[-100,-247,-140,19,-185,14,89,-35,60,144,4,-372,122,-41,-352,-130,-230,235,-102,-77,43,2,19,-58,-185,88,121,-122,198,408,-311,65,259,-93,78,-172,-94,45,-174,-189,231,238,-199,-128,204,-145,-100,-329,38,-348]  <141>
[39,203,126,-3,254,14,-121,72,-99,-45,172,167,-45,-73,250,89,126,-82,92,62,85,201,-130,-40,3,53,-29,121,-110,-446,72,-127,-259,81,-67,73,-25,9,-60,202,-215,-99,131,14,-124,66,137,215,73,67]  <120>
[-115,-63,-163,180,-339,-87,112,-175,172,-208,-147,-293,74,-82,-192,-269,-128,11,-90,-23,-113,-405,183,132,-95,195,39,-220,157,382,44,285,129,-101,-78,-18,44,-141,-175,79,143,145,-112,70,-53,-97,-371,-81,32,73]  <97>
[-113,-53,-158,182,-331,-88,107,-173,170,-215,-143,-285,72,-86,-180,-267,-121,5,-86,-20,-111,-402,180,133,231,198,36,-216,152,363,52,283,117,-98,-82,-13,44,-143,102,91,133,140,-106,73,-61,-94,-369,-66,35,81]  <89>
[24,-143,118,-232,436,170,-133,272,-252,527,419,-82,71,-39,-100,249,-104,334,44,-42,342,826,-381,-349,-208,-59,139,231,19,-295,-571,-439,6,64,186,-216,-270,301,-545,-245,-18,125,-62,-328,323,-57,513,40,108,-689]  <14>
[-37,-261,-53,-114,20,82,29,87,-53,334,108,-237,94,16,-294,41,-188,281,-60,-79,133,299,-109,-169,-153,-43,119,13,127,227,-414,-131,229,-41,157,-199,-145,160,-285,-299,181,184,-162,-209,294,-105,154,-350,19,-481]  <92>
[-69,75,-108,199,-299,-114,83,-190,173,-342,-198,-102,6,-59,-7,-235,-3,-144,-45,20,-173,-503,218,202,20,160,127,-188,57,215,39,305,0,-63,-139,92,121,-198,249,203,32,14,-7,172,-192,-20,-383,115,1,325]  <42>
common <141> <97>: 	[-128]
succ: [132]	[-95]
common <14> <120>: 	[-82]
where: [16]	<92>, 14
succ: [-311]	[65]
succ: [-174]	[-189]

[87,34,-16,-12,65,-97,116,31,57,-53,-4,-32,-67,35,20] -> <63>
[-30,-62,-11,-3,-47,3,-72,9,-66,-5,-29,-6,-49,-21,-15] -> <126>
[20,-4,104,17,36,-47,48,115,5,-12,-25,15,-8,6,-19] -> <94>
[-186,83,-27,115,-158,66,-48,-93,-111,49,91,22,112,-142,59] -> <128>
[-618,84,230,146,-483,351,-489,-80,-351,94,120,53,368,-379,237] -> <59>
common <126> <94>: 	[-47]
where: [-93]	<128>, 8
where: [116]	<63>, 7
where: [112]	<128>, 13
where: [49]	<128>, 10
where: [-19]	<94>, 15

[-124,61,55,-812,145,-116,-151,-130,62] -> <82>
[134,254,-30,21,24,62,-16,102,191] -> <41>
[749,-192,50,-174,97,101,-143,-114,31] -> <53>
[505,-133,161,-71,298,62,-369,-406,133] -> <36>
[134,254,-30,-125,24,62,-16,102,102] -> <11>
common <11> <82>: 	[62]
where: [-406]	<36>, 8
common <82> <36>: 	[62]
find: [749,-192,50,-174,97,101,-143,-114,31]	<53>
where: [-812]	<82>, 4
where: [-125]	<11>, 4
common <82> <11>: 	[62]

[-530,-143,-290,-347,-409,-291,550,-170] : <90>
[-530,-143,329,-348,-409,155,550,-170] : <37>
[-84,-155,194,-457,297,-529,160,-437] : <43>
succ: [-291]	[550]
where: [-155]	<43>, 2
where: [160]	<43>, 7
succ: [-84]	[-155]
succ: [-348]	[-409]
where: [-291]	<90>, 6

[-27,-11,-36,-19,3,-19,7,-25,-5,-21,-26,-23,1,-3,-16,-19,-19,7,-14,5,20,-9,-30,1,-7,-17,-37,-17,-40,-25,-26]  <168>
[-29,-6,-37,-11,16,-19,27,-27,7,-22,-26,-27,29,-13,-20,-22,-17,-7,-13,18,13,-9,-24,14,-7,-9,-29,-21,-27,-27,-10]  <167>
[2,58,-15,46,95,30,84,12,21,23,-5,10,109,20,19,19,33,10,39,75,68,44,14,39,54,47,-38,2,-33,5,-11]  <111>
[51,-105,-24,-199,-250,-40,50,-26,198,-37,-78,5,-95,-84,-108,-87,-33,31,-87,104,98,-178,72,189,-70,-77,104,253,103,-54,171]  <55>
[138,43,114,20,-66,92,-59,108,-1,99,69,120,-71,38,62,81,90,-12,68,-4,23,16,124,-12,54,64,77,149,125,102,30]  <6>
[20,132,-41,82,195,75,181,33,51,60,-16,38,232,69,50,50,82,61,96,179,207,98,31,96,136,106,-103,41,-83,18,-43]  <72>
[90,73,84,71,39,84,-6,88,-14,86,65,88,17,51,72,81,83,14,78,16,26,63,84,-14,72,78,33,64,36,84,2]  <165>
[34,393,-183,225,576,215,433,75,-4,165,-96,95,641,208,145,143,233,140,294,454,613,292,33,144,411,308,-463,55,-433,37,-316]  <5>
succ: [-199]	[-250]
where: [-41]	<72>, 3
where: [77]	<6>, 27
common <165> <5>: 	[33]

[473,-195,-240,-176,-112] -> <65>
[-274,-692,-171,370,757] -> <7>
[256,2,-177,-194,307] -> <99>
succ: [-177]	[-194]
succ: [2]	[-177]
succ: [473]	[-195]
succ: [-692]	[-171]
succ: [256]	[2]
succ: [-194]	[307]

[165,45,-179,0,94,28,-145,-241,367,-147,-172,67,-340,-12,309,81,-212,56,791,7,127,-83,289,-46,65,-79,21,-68,-9,-28,104,201,47,-468,-33,-218,194,498,-29,-329,-59,-302,-10,-43,-159,520,154] : <57>
[265,-208,97,-88,-346,-382,74,-263,197,-261,266,-51,-7,140,-669,-3,202,-13,-549,-46,-86,411,-670,54,48,32,274,-111,62,-42,-79,-525,-10,218,-2,16,-309,-346,-51,60,73,264,-33,-130,22,-101,11] : <155>
[474,-206,-55,-106,-366,-430,-49,-544,585,-453,154,2,2,156,-507,73,40,38,96,-49,17,413,-527,22,-20,-37,349,-198,66,-77,4,-438,32,-185,-34,-188,-185,60,-89,-242,31,29,-49,-197,-126,374,159] : <9>
[-111,163,-144,61,280,276,-114,77,24,117,-259,64,-336,-102,596,37,-232,34,723,35,115,-320,588,-57,-68,-56,-180,47,-47,16,100,450,27,-354,-13,-106,298,456,22,-185,-76,-314,19,71,-84,296,60] : <144>
[-412,66,-13,106,360,440,-5,453,-446,397,-219,23,-131,-160,624,-43,-120,-16,204,52,31,-444,636,-39,-11,7,-340,172,-70,66,35,513,-14,7,22,106,258,129,78,117,-53,-143,45,181,65,-177,-101] : <45>
[-426,128,127,77,190,299,107,514,-606,402,-28,-34,165,-108,218,-93,75,-55,-457,33,-75,-260,242,7,54,66,-264,177,-44,70,-54,220,-365,364,41,244,40,-287,79,-51,6,127,40,165,169,-527,-191] : <101>
[228,-214,131,-87,-360,-381,101,-211,121,-228,296,-64,336,140,-720,-19,241,-24,-697,-47,-110,421,-717,63,63,47,266,-96,63,-35,-99,-557,-19,308,5,59,-342,-439,-44,124,83,320,-31,-120,53,-203,-20] : <87>
[129,-111,60,-46,-185,-200,46,-123,82,-128,148,-30,160,73,-365,-6,117,-10,-329,-24,-52,218,-364,31,29,21,141,-54,33,-20,-47,-284,-8,139,1,20,-171,-208,-25,49,41,154,-17,-65,20,-81,-3] : <4>
succ: [-6]	[117]
find: [-111,163,-144,61,280,276,-114,77,24,117,-259,64,-336,-102,596,37,-232,34,723,35,115,-320,588,-57,-68,-56,-180,47,-47,16,100,450,27,-354,-13,-106,298,456,22,-185,-76,-314,19,71,-84,296,60]	<144>
where: [-557]	<87>, 32
succ: [723]	[35]
common <101> <87>: 	[-44]
where: [-87]	<87>, 4
common <57> <87>: 	[47]

[-20,15,-11,152]  <62>
[-6,9,-4,87]  <162>
[-46,23,-27,229]  <178>
[48,-40,-29,-236]  <31>
[405,-188,-3,-498]  <147>
[-643,164,-217,576]  <161>
[19,-19,-11,-4]  <83>
[130,-77,-64,-342]  <80>
common <162> <83>: 	[-4]
succ: [-217]	[576]

[293,364,-306,420,-415,-344,71,-546]  <50>
[-376,47,262,-143,151,397,658,286]  <157>
[261,-20,-55,637,32,-243,247,2]  <85>
[-401,-447,260,-176,247,462,636,150]  <29>
[72,48,86,-70,61,332,-298,248]  <98>
[-165,48,86,-70,61,332,446,19]  <145>
[-96,30,71,-70,-34,283,171,-2]  <134>
[-401,462,260,-176,247,462,636,-230]  <13>
[260,48,86,-70,61,332,159,241]  <179>
find: [72,48,86,-70,61,332,-298,248]	<98>
succ: [32]	[-243]
common <13> <85>: 	[247]
common <134> <50>: 	[71]
common <29> <179>: 	[260]
where: [397]	<157>, 6

[370,617,58,376] -> <146>
[-474,-253,-9,761] -> <26>
[459,602,56,371] -> <188>
[361,-39,-6,-446] -> <71>
[509,-239,-6,-575] -> <61>
[-460,-485,-53,-451] -> <154>
[509,-39,-6,-445] -> <166>
[509,-39,-6,-575] -> <49>
[-457,-485,-57,-439] -> <3>
[-486,-452,44,360] -> <156>
[418,599,62,-446] -> <204>
common <71> <204>: 	[-446]
find: [-474,-253,-9,761]	<26>
succ: [44]	[360]
succ: [-57]	[-439]
where: [418]	<204>, 1
succ: [-53]	[-451]
succ: [361]	[-39]

[-311,-636,72,104,649,-50,54,79,-317,-60,367,-175,-47,543,154,200,-357,-130,-588,31,-75,-219,203] -> <25>
[-18,418,28,225,-285,-69,432,-13,3,204,49,61,-49,220,-174,-69,-108,-459,-81,-125,223,-106,100] -> <124>
[-374,-105,1,-10,47,-174,197,-380,-123,-170,403,149,55,479,-436,-130,228,158,-128,308,-67,-276,142] -> <109>
[-135,-486,-148,-48,465,537,18,-178,-269,204,406,-18,-198,381,113,17,279,383,-385,252,-478,146,-463] -> <38>
[-18,418,28,225,-285,-69,432,-13,3,204,49,61,-49,220,-174,-69,70,-459,-81,-125,223,-106,100] -> <86>
[10,-383,-10,-19,112,259,139,102,378,-52,96,-180,-272,53,-286,14,-28,180,-54,196,-101,190,398] -> <149>
common <124> <109>: 	[-174]
succ: [-374]	[-105]
where: [537]	<38>, 6

[47,-179,-3,-80] -> <39>
[139,-78,49,-179] -> <138>
[-79,112,-22,-30] -> <73>
[-134,-178,-30,-102] -> <108>
[-14,-178,7,69] -> <113>
succ: [-14]	[-178]
succ: [-79]	[112]
common <108> <73>: 	[-30]
where: [-79]	<73>, 1
succ: [49]	[-179]
where: [69]	<113>, 4

[-54,-623,295,-624] : <158>
[349,-521,320,350] : <88>
[321,-256,227,-623] : <102>
[-68,-85,398,-251] : <21>
[47,-22,170,-165] : <110>
[161,-274,-57,-624] : <84>
where: [321]	<102>, 1
succ: [321]	[-256]
where: [-85]	<21>, 2
succ: [-57]	[-624]
common <158> <84>: 	[-624]
succ: [161]	[-274]

[23,129,-350,-219]  <66>
[-72,377,17,-280]  <44>
[805,-565,-440,19]  <16>
[-482,-9,-146,789]  <69>
[747,-5,-148,-77]  <105>
[17,-349,-219,-241]  <114>
succ: [129]	[-350]
succ: [-72]	[377]
common <114> <66>: 	[-219]
succ: [-350]	[-219]
succ: [-146]	[789]
succ: [-148]	[-77]

[-648,133,74,60,93,-649,-180,-102,-32,70] : <2>
[-532,543,-169,230,-299,434,428,-204,-25,-203] : <47>
[-179,-203,-647,-648,93,-226,-203,-321,-149,-101] : <34>
common <47> <34>: 	[-203]
where: [-101]	<34>, 10
find: [-179,-203,-647,-648,93,-226,-203,-321,-149,-101]	<34>
find: [-532,543,-169,230,-299,434,428,-204,-25,-203]	<47>
succ: [-180]	[-102]
common <34> <47>: 	[-203]

[130,162,-242,159,239,-292,-268,183,-1,6,-189,-228,-75] -> <48>
[-37,-46,239,-167,-235,-119,256,-29,-29,45,135,646,101] -> <23>
[-119,-168,97,-168,-162,165,116,-143,89,-102,1,126,-107] -> <15>
[90,100,-67,128,287,66,-134,59,11,13,25,-21,-127] -> <116>
[76,112,-273,179,236,117,-274,71,0,-10,-156,-242,-64] -> <35>
[-260,-363,645,-7,67,-13,520,-306,-19,80,769,258,116] -> <135>
[-164,-239,17,-91,2,346,45,-167,127,-132,29,1,645] -> <175>
[230,351,-101,158,94,-391,-171,234,-148,161,-76,-72,218] -> <51>
[-208,-253,338,-219,-334,411,355,-243,50,-40,149,529,-41] -> <40>
where: [287]	<116>, 5
common <135> <175>: 	[645]

[558,-358,676,360] -> <103>
[677,678,-609,678] -> <12>
[557,677,677,602] -> <78>
common <12> <78>: 	[677]
common <78> <12>: 	[677]
find: [677,678,-609,678]	<12>
where: [558]	<103>, 1

[251,316,-588,3,395,356,282,156,148,-206]  <153>
[587,-276,71,-694,249,280,-188,430,547,149]  <20>
[-708,250,238,59,354,229,697,-762,471,-47]  <58>
[-469,466,180,-162,287,430,94,431,434,-174]  <198>
[-526,-100,-97,-542,280,-98,448,185,-514,448]  <106>
[413,149,-75,-73,479,-266,-82,115,44,-110]  <10>
[-71,18,62,569,-534,-99,79,-241,-441,-513]  <183>
[42,-538,134,-418,78,-340,-615,309,-86,227]  <160>
[443,-361,316,596,57,224,76,-53,-304,-325]  <163>
[-528,-288,-235,-9,-157,39,-89,-159,463,750]  <96>
where: [-513]	<183>, 10
common <20> <10>: 	[149]
where: [249]	<20>, 5

[-28,-233,-130,-383,99,-129,-529,402] = <46>
[401,-233,-130,-382,-126,-531,-529,402] = <75>
[403,-419,8,-312,-258,706,60,-144] = <27>
succ: [-126]	[-531]
where: [-383]	<46>, 4
succ: [99]	[-129]
where: [-129]	<46>, 6
where: [706]	<27>, 6
succ: [403]	[-419]

[58,-219,632,36,-77,-207,427,131,-175,-105,-175,-391,-204,269,80,71] : <199>
[-3,199,-214,-88,522,-95,-581,-293,2,563,47,20,-117,-99,-195,-206] : <100>
[-38,-51,173,0,-159,-58,789,369,175,-134,-138,15,-12,-23,404,42] : <115>
[35,21,-97,6,-26,53,-213,-134,-60,-26,73,-238,-12,85,-176,-171] : <93>
[46,2,418,117,-111,-32,-16,-103,48,97,49,53,47,391,-69,747] : <118>
[-59,-88,-50,35,-27,149,-254,-107,-85,1,77,-185,71,145,-114,-130] : <56>
[-7,46,-304,-89,-7,31,-191,-218,63,-106,25,169,44,-41,12,-346] : <184>
[-43,42,-282,-8,18,148,-301,-44,-49,-36,97,25,137,-145,-178,-109] : <172>
[-7,46,-45,-89,-7,-46,-191,-218,63,-106,25,169,44,-41,-247,7] : <182>
[89,-25,-330,-116,-131,-6,-45,26,-73,-189,-21,63,9,-206,-15,-389] : <148>
[-8,108,-100,106,64,22,1,156,9,-94,38,179,-108,-414,-23,-327] : <136>
[-95,131,-247,-78,194,36,-51,40,107,231,8,262,119,-281,50,132] : <137>
common <137> <182>: 	[-247]
common <148> <100>: 	[-206]

[36,136,-42,188,59,-159,37,-131,28,-160] : <107>
[150,282,14,-42,16,-147,-102,-45,-70,-187] : <81>
[245,211,133,509,148,-99,106,-82,-17,-160] : <76>
[444,374,135,674,142,-101,85,-228,-107,-155] : <127>
common <76> <107>: 	[-160]
common <107> <81>: 	[-42]
succ: [-102]	[-45]
where: [136]	<107>, 2
where: [-101]	<127>, 6

[-512,381,539,345,-314,-369,-590,376,-346,314,-723,396,158,-304,-189,-202,101,-138,-517,-369,266,182,131,-347,227,-61,-41,-112,135,28,-55]  <22>
[487,-615,-358,-370,-314,606,441,-384,452,-402,-723,-240,-188,262,315,294,56,-82,484,247,266,-405,-134,259,-261,-72,-431,135,-112,-24,209]  <112>
[-512,381,539,345,-314,-369,-590,376,-346,314,-723,396,158,-304,-189,-202,101,-138,-517,-157,266,182,-15,-347,227,-61,531,-112,135,28,-55]  <131>
[-340,-9,133,-18,56,-99,-342,71,86,-25,-723,-31,-518,-175,-81,-95,296,12,145,73,266,-40,-97,-40,97,-40,-59,-303,-186,-370,133]  <19>
find: [-512,381,539,345,-314,-369,-590,376,-346,314,-723,396,158,-304,-189,-202,101,-138,-517,-157,266,182,-15,-347,227,-61,531,-112,135,28,-55]	<131>
where: [-405]	<112>, 22
where: [-97]	<19>, 23
where: [73]	<19>, 20
find: [487,-615,-358,-370,-314,606,441,-384,452,-402,-723,-240,-188,262,315,294,56,-82,484,247,266,-405,-134,259,-261,-72,-431,135,-112,-24,209]	<112>
where: [-25]	<19>, 10

[-292,234,244,-334,-567]  <54>
[-568,107,15,-583,-403]  <52>
[163,234,244,-334,-123]  <91>
[-383,-199,-45,-218,-120]  <133>
[-28,-505,-86,67,266]  <24>
[266,-607,-405,144,211]  <8>
where: [-505]	<24>, 2
succ: [-568]	[107]
succ: [67]	[266]
common <8> <24>: 	[266]
find: [266,-607,-405,144,211]	<8>

[254,-3,-225,555,253,135,147,-7,346] = <77>
[-4,578,-109,177,91,13,641,-39,-255] = <142>
[-4,309,-109,177,386,13,641,-39,-343] = <140>
[593,101,-561,-5,243,-105,129,625,-348] = <33>
[-4,-276,-7,588,-540,-635,114,-380,313] = <121>
[-444,449,-8,419,-584,-8,-136,310,-57] = <70>
[57,544,400,-403,-117,387,-57,-224,-246] = <151>
where: [593]	<33>, 1
where: [313]	<121>, 9
succ: [-224]	[-246]
common <121> <77>: 	[-7]
succ: [387]	[-57]
where: [-5]	<33>, 4
where: [310]	<70>, 8

